Each row has a name. Each question is about the rows just above it. Places in a row count from 0.

k779: [125  97 163 106  98 137 124 194  94 129 119 160 144  87 144 134 119 113
 108 110 185 166 132 129]
k927: [149 152 144 128 129 121 131  98  99 114 111 109 172  78 165 168 104 136
 110  72 116 181 168 173]
k470: [113 140  75  99  50 148 114 136 169 112 101 127 115  61 134  98 183 154
  83  73 150  84 150 192]
k82: [120  90 149 135 135 118 139  78 130 122 198 129 124 120 117 117 102 127
  95 127 109 139 122  96]
k98: [115  93 176 157 112 162 134  96  44 116 120 127 153 126 138 145 135 148
  71 113 145 140 137 119]
Where does [115  93 176 157 112 162 134  96  44 116 121 127 153 126 138 145 135 148
  71 113 145 140 137 119] differ from k98, and what was there?	10, [120]
Changed k470: [113 140  75  99  50 148 114 136 169 112 101 127 115  61 134  98 183 153
  83  73 150  84 150 192]. Place and old value:	17, [154]
One entry of k98 was changed: [115  93 176 157 112 162 134  96  44 116 120 127 153 126 138 145 135 148
  71 113 145 140 138 119]. Where, and from what?	22, [137]
Changed k927: [149 152 144 128 129 121 131  98  99 113 111 109 172  78 165 168 104 136
 110  72 116 181 168 173]. Place and old value:	9, [114]

k82: [107 130  76 130 127  81 161]
k833: [136  85 131 100 148  88 121]
k709: [ 48 123 107 135  96  85 112]
k221: [ 70  85 118 146  68  86 130]
k459: [131 107 110 170  91  85 182]
k580: [ 91  94 153 113 138  91 150]
Where does [ 48 123 108 135  96  85 112] differ from k709, and what was there?	2, [107]
Changed k221: [ 69  85 118 146  68  86 130]. Place and old value:	0, [70]
One entry of k82 was changed: [107 130  76 129 127  81 161]. Where, and from what?	3, [130]
Changed k833: [137  85 131 100 148  88 121]. Place and old value:	0, [136]
Where does [ 91  94 153 113 139  91 150] differ from k580, and what was there?	4, [138]
One entry of k459 was changed: [131 107 110 169  91  85 182]. Where, and from what?	3, [170]

k221: [103  73 136 186  96 118 155 148 143 111 115  88 126 136 117 128 121 125
  81 164 158 139 163 112 128]
k459: [114 136 128 118 132 110 121 139 145 136 140 120 123 130 123 120 127 129
 139 133 131 116 138 146 136]
k98: [116 135 136 122 126 117 145 125 123 129 145 124 115 120 129 130 142 128
 132 148 116 136 117 149 126]
k709: [118 148 114 135 117 131 130 140 143 137 115 136 128 117 135 131 149 141
 123 118 122 128 123 140 128]
k411: [122 138 144 127 164 146 132 114 100 152 129 141 141 132 151 106  60 160
 167 139 148 139 188 140  50]
k927: [122 134 132 119 127 119 134 132 130 136 136 126 127 122 127 131 136 128
 128 134 134 137 125 139 137]
k470: [131 134 125 118 131 128 116 142 146 145 119 131 149 121 124 132 123 129
 126 117 162 137 135 118 151]
k580: [ 91 102 121 149  97 133 165 144 127 118 148  91 114 114 120 131 113 121
 100 160 148 127 137 129 143]
k779: [119 148 117 141 118 130 128 140 136 132 115 133 129 116 138 129 145 141
 125 119 121 129 125 137 129]
k82: [139 157 141 126 119 112 118 130 128 156 146 121 122 144 117 136 116 140
 154 141 130 126 154 151 143]
Changed k709: [118 148 114 135 117 131 130 140 143 137 115 136 127 117 135 131 149 141
 123 118 122 128 123 140 128]. Place and old value:	12, [128]
Changed k221: [103  73 136 186  96 118 155 148 143 111 115  88 126 136 117 128 121 125
  81 164 158 139 162 112 128]. Place and old value:	22, [163]
Where does [ 91 102 121 149  97 133 165 144 128 118 148  91 114 114 120 131 113 121
 100 160 148 127 137 129 143] differ from k580, and what was there?	8, [127]
Changed k411: [122 138 144 127 164 146 132 114 100 152 129 141 141 132 151 106  61 160
 167 139 148 139 188 140  50]. Place and old value:	16, [60]

k833: [ 96 104  96 128 139  99 120 100 123 113 175 146 102 116 126  77  96 170
  99 131  60  87  86  93 129]
k580: [146 132  98 113  79 124  91 175 102 115 149 119 189 117 130 129 114 200
 170  88 173 119 183 124 175]
k470: [177 153 168  70 125 108 114 129 108 115 113 171 182 147 154  69 149 184
 174 126 119 118 124 116 136]
k221: [146 132  98 113  79 124  91 175 102 115 149 119 189 117 130 129 114 200
 170 144 131 120 210 116 114]
k842: [159 120 124 129 155 155 126 149  77 151  98 111 117 113 141 169 127  51
 159 147 106 123 153 152 113]
k411: [215 128  75  74 125 108 152 153 161 121 117 118 109 131 134 160 127  67
  35 137 162 129 155  35 118]
k779: [ 88 131 142  78 177  91 105 187 104 132 121 133 183  95 144 106 114 139
 159 125 128  98 107  94  58]
k459: [145 130  47 126 146 157  89 150 121 155 121 123 195 126 140 112 130  66
 139 141  83  97 122  95 166]
k709: [111 134  94 172 101 128 132 103 123 165 202 112 104  98 138 112 100 107
 206 103  65 114  63 105 169]
k98: [127 125 189 134 139 156 125  82 135  99 109 139 128 113 129 110 136  99
 146 148 117 132 186 221 130]
k927: [180 118 161 150 176 220 100 136 164 142 150 125 214 113 137  96 131 111
 191 162  99 158 132  97  85]
Changed k221: [146 132  98 113  79 124  91 175 102 115 148 119 189 117 130 129 114 200
 170 144 131 120 210 116 114]. Place and old value:	10, [149]
One entry of k709 was changed: [111 134  94 172 101 128 132 103 123 165 202 112 104  98 138 112 100 107
 206 103  65 114  63 106 169]. Where, and from what?	23, [105]
One entry of k833 was changed: [ 96 104  96 128 139  99 120 100 123 113 175 146 101 116 126  77  96 170
  99 131  60  87  86  93 129]. Where, and from what?	12, [102]
One entry of k833 was changed: [ 96 104  96 128 139  99 120 100 123 113 175 146 102 116 126  77  97 170
  99 131  60  87  86  93 129]. Where, and from what?	16, [96]

k98: [154 211 115 132  96 107 121 121 133 107 110 130 174 160 103 126 147 198
  86  89 113 146 151  94 110 132 174]
k82: [106  52 141 121 115 107 146 168 132 136 162 117 119  80  97  96 154 116
 194 168 130  71 117 201 157  55  79]
k411: [146 212 113 136 137 151 113 100 113 118 105 104 120 186 159 158 101 120
  72  91 122 167 132  83 106 222 179]
k927: [154 211 115 132  96 107 121 121 133 107 110 130 174 160 103 126 147 116
 194 168 130  71 117 201 157  55  79]
Where does [146 212 113 136 137 151 113 100 113 118 105 104 120 186 159 158 101 120
  73  91 122 167 132  83 106 222 179] differ from k411, and what was there?	18, [72]
One entry of k411 was changed: [146 212 113 136 137 151 113 100 113 117 105 104 120 186 159 158 101 120
  72  91 122 167 132  83 106 222 179]. Where, and from what?	9, [118]
Where does [146 213 113 136 137 151 113 100 113 118 105 104 120 186 159 158 101 120
  72  91 122 167 132  83 106 222 179] differ from k411, and what was there?	1, [212]
One entry of k98 was changed: [154 211 115 132  96 107 121 121 133 107 110 130 174 160 103 126 148 198
  86  89 113 146 151  94 110 132 174]. Where, and from what?	16, [147]
Where does [154 211 115 132  96 107 121 121 133 107 110 130 174 160 103 126 147 198
  86  89 112 146 151  94 110 132 174] differ from k98, and what was there?	20, [113]
Where does [146 212 113 136 137 151 113 100 113 118 105 105 120 186 159 158 101 120
  72  91 122 167 132  83 106 222 179] differ from k411, and what was there?	11, [104]

k580: [ 72  69 139  49 172 211 159  91 101 144]
k470: [ 72  69 146  49 172 211 159  91 101 144]
k411: [161 135 108 114 117  71 180  56 179  68]
k779: [161 105 202 131 136 114  48 176  53 111]
k842: [ 44 188 146 125  77 165  81 152  80 155]
k459: [109 152  42  78 188 137  99 127  53 148]
k221: [181 201 180  74 124  61 165 137  44 100]
Where does [109 152  43  78 188 137  99 127  53 148] differ from k459, and what was there?	2, [42]
Changed k580: [ 72  69 139  50 172 211 159  91 101 144]. Place and old value:	3, [49]
One entry of k842 was changed: [ 44 188 146 125  77 165  80 152  80 155]. Where, and from what?	6, [81]

k779: [103 154 152 112 154 123 141 136  87  82 135  84 112 104 108 142  95 112
 142 203 103 137 156 104  92 142 108 125 117 147 142 120]
k580: [105 158 155 115 149 115 138 140  92  84 134  90 102 111 110 131 110 112
 140 200  92 138 156 103 100 141 100 122 120 138 142 128]
k98: [138  99 101 132 124 156 124 114 143 154 123 145 166 127 140 146 114 142
 128  86 175 119 108 147 132 120 165 139 124 137 115 114]
k927: [110 138 139 116 150 140 139 127  96  96 130  93 133 104 115 150  86 122
 141 182 129 133 145 114  96 137 128 132 114 153 134 113]
k459: [106 158 154 116 149 116 140 138  92  85 134  88 103 112 108 131 109 112
 140 200  91 137 157 104  98 141 101 122 121 138 141 126]
Changed k927: [110 138 139 116 150 140 139 127  96  96 131  93 133 104 115 150  86 122
 141 182 129 133 145 114  96 137 128 132 114 153 134 113]. Place and old value:	10, [130]
One entry of k580 was changed: [105 158 155 115 149 115 138 139  92  84 134  90 102 111 110 131 110 112
 140 200  92 138 156 103 100 141 100 122 120 138 142 128]. Where, and from what?	7, [140]
One entry of k779 was changed: [103 154 152 112 154 123 141 136  87  82 135  84 112 104 108 143  95 112
 142 203 103 137 156 104  92 142 108 125 117 147 142 120]. Where, and from what?	15, [142]

k221: [ 83 100 112 114 194 146 128 108 118 167 167]
k470: [189 133 151 122 116 114 122 108 144 120 201]
k580: [ 83 100 112 114 194 146 128 136 118 167 167]
One entry of k470 was changed: [189 133 151 122 116 114 121 108 144 120 201]. Where, and from what?	6, [122]
One entry of k221 was changed: [ 83 100 112 114 194 146 128 108 118 166 167]. Where, and from what?	9, [167]
One entry of k470 was changed: [189 133 151 122 116 114 122 108 143 120 201]. Where, and from what?	8, [144]
Where does [190 133 151 122 116 114 122 108 144 120 201] differ from k470, and what was there?	0, [189]

k82: [ 92 164 131 123 129  74 104 138 133 175  84 143 140 111 129 136  83 110
 153 153 132 135 187 142 157 104 165 141 103  96 106 149 133 127 114 126
 156 150 128 142 137]
k411: [ 88 153 137 136 118  71 121 129 147 172  92 129 137 108 127 128  69 115
 145 175 124 153 189 145 160 108 160 139 111  91 115 143 140 126 120 119
 168 136 121 159 120]
k833: [ 92 164 131 123 129  74 104 138 133 175  81 143 140 111 129 136  83 110
 153 153 132 135 187 142 157 104 165 141 103  96 106 149 133 127 114 126
 156 150 128 142 137]
k779: [ 92 172 119 125 123  61 122 133 156 177  78 140 125 106 132 137  67 128
 139 181 126 135 203 136 143 108 155 136 105  93 100 151 160 130  95 115
 157 158 118 167 141]
k709: [101 154 120 152 127  77 135 139 139 169  91 143 131 114 117 135  65 121
 134 183 119 152 191 141 158  95 163 147 118  87 100 140 135 119 125 135
 168 133 116 165 117]
k927: [ 86 149 134 138 138  80 122 129 138 176  88 129 130 111 135 133  76 110
 150 161 133 135 190 152 148 111 168 134 101  93 107 137 149 141 116 121
 170 148 134 153 122]
k580: [103 159 126 137 125  72 140 136 146 175  84 134 130 107 126 135  68 125
 136 182 119 147 192 141 146 101 155 139 119  88 101 143 144 120 117 119
 169 140 109 159 127]
One entry of k411 was changed: [ 88 153 137 136 118  71 121 129 147 172  92 129 137 108 127 128  69 115
 145 175 124 153 189 145 160 108 160 139 111  91 115 143 140 126 120 119
 169 136 121 159 120]. Where, and from what?	36, [168]
Where does [ 86 149 134 138 138  80 122 129 138 176  88 129 130 111 135 133  76 110
 150 161 133 135 190 152 147 111 168 134 101  93 107 137 149 141 116 121
 170 148 134 153 122] differ from k927, and what was there?	24, [148]
Changed k927: [ 87 149 134 138 138  80 122 129 138 176  88 129 130 111 135 133  76 110
 150 161 133 135 190 152 148 111 168 134 101  93 107 137 149 141 116 121
 170 148 134 153 122]. Place and old value:	0, [86]

k779: [159  82 157 107  97 144 125  82  81 173  76 154 154 162 153]
k833: [159  82 157 107  97 144 125  82  81 116 135 120 120 120 124]
k842: [111 148 111 137 140 124 124 138 145  99 150 106 106 109 114]
k221: [141 123 119 126 125 137 121  99 122 117 124 101 100 117 129]
k98: [141 123 100 126 125 137 121  99 122 117 124 101 100 117 129]
k927: [159  82 157 107  97 144 125  82  81 173  76 154 147 140 137]
k580: [115 142 115 135 133 127 122 132 137 105 143 112 111 115 120]
Changed k580: [115 142 115 135 133 127 121 132 137 105 143 112 111 115 120]. Place and old value:	6, [122]
One entry of k779 was changed: [159  82 157 107  97 144 125  82  81 173  77 154 154 162 153]. Where, and from what?	10, [76]

